Here is a tiny trained network, its code and every weight. The questions are about switching its units off for an input and a class, where a switched-off unit gives its printed mean instead of its output.

import numpy as np


def w(rows, s, z=0):
    codes = np.array(rows[::2]) - 128.0
    scale = np.full(codes.shape[1], s)
    scale[-1] = z or s
    return codes * scale


def f(y):
    return y / 2 * (1 + np.tanh(0.7978845608 * (y + 0.044715 * y**3)))


def log_softmax(a):
    a = a - a.max(-1, keepdims=True)
    return a - np.log(np.exp(a).sum(-1, keepdims=True))


def net(x, mask):
    res = np.array(x, float).reshape(1, 2) / 4 @ E
    y = f(res @ A[0][:, :-1].T + A[0][:, -1])
    res = res + np.where(mask, y, B[0][:, -1]) @ B[0][:, :-1]
    return log_softmax(res[-1] @ U[:, :-1].T + U[:, -1])


A, B = {}, {}
E = w([
[58,234,69,128],'x0',
[215,247,100,52],'x1',
],0.011)
A[0] = w([
[211,156,121,94,64],'neuron 1',
[34,190,125,121,61],'neuron 2',
[83,5,71,153,26],'neuron 3',
[54,75,99,149,41],'neuron 4',
[46,120,184,138,86],'neuron 5',
[199,49,150,111,114],'neuron 6',
[162,211,83,102,254],'neuron 7',
[155,133,206,164,38],'neuron 8',
[128,180,146,20,32],'neuron 9',
[221,65,187,122,65],'neuron 10',
],0.011,0.0071)
B[0] = w([
[175,97,121,92,174],'neuron 1',
[67,213,142,33,171],'neuron 2',
[154,105,115,91,196],'neuron 3',
[177,99,151,82,168],'neuron 4',
[153,113,52,75,163],'neuron 5',
[105,152,180,140,188],'neuron 6',
[143,141,90,166,254],'neuron 7',
[124,171,163,5,130],'neuron 8',
[121,114,80,71,173],'neuron 9',
[91,188,170,113,185],'neuron 10',
],0.014,0.013)
U = w([
[34,209,197,50,39],'0',
[232,19,51,48,34],'1',
[121,71,102,255,254],'2',
],0.0098,0.0079)

Each question gives the input, the list of numbers given to net, and the class t.
The units are the neurons (one row each of A and B). Each row of codes is followed by its name. A weight is (code - 128) times the scale printed after its matrix; where a second scale follows, it is the last column's (A, B and U).
mask holds one flag per neuron, in row order. A switched-off neuron (its flag False) gives its mean, the last column of its row in B, instead of its output. The means were averaged over made-up inputs and are rounded, as every weight is.
A unit's drop is (log p(t) with every unit on - log p(t) with that unit switched off) / (log p(t) with every unit on - log p(t) with every unit switched off).
The circuit of an input: a set's keep is (log p(t) with only the set's units on - log p(t) with every unit switched off) / (log p(t) with every unit on - log p(t) with every unit switched off). Starting from all 10 units, units are removed one at a time, each time the one whose removal leaves the highest keep (on an exact tie, the one counted first), for as long as the keep stays at least 0.8.
circuit, biggest first: the units of the circuit, biggest drop first
unit that matters most: the unit with the biggest drop
top k neurons: the k neurons with the biggest drops, biggest first
drop of u: that unit's drop, to one decimal
input [4,5], class 1: top 2 neurons : (neuron 10; neuron 7)
input [-4,-4], class 0: top 4 neurons : (neuron 10; neuron 6; neuron 7; neuron 1)
input [3,1], class 2: unit that matters most : neuron 10
input [1,-3], class 2: top 2 neurons : (neuron 1; neuron 9)
input [-2,-3], class 2: circuit, biggest first : (neuron 2; neuron 1)
input [0,-3], class 2: top 4 neurons : (neuron 1; neuron 9; neuron 2; neuron 8)
input [-3,-1], class 2: top 2 neurons : (neuron 2; neuron 9)
input [7,-8], class 1: top 2 neurons : (neuron 5; neuron 4)
input [-2,1], class 2: drop of neuron 2 : 0.3
input [-3,1], class 2: drop of neuron 2 : 0.7
input [2,4], class 1: drop of neuron 6 : 0.3
input [-8,-7], class 0: drop of neuron 10 : 1.0
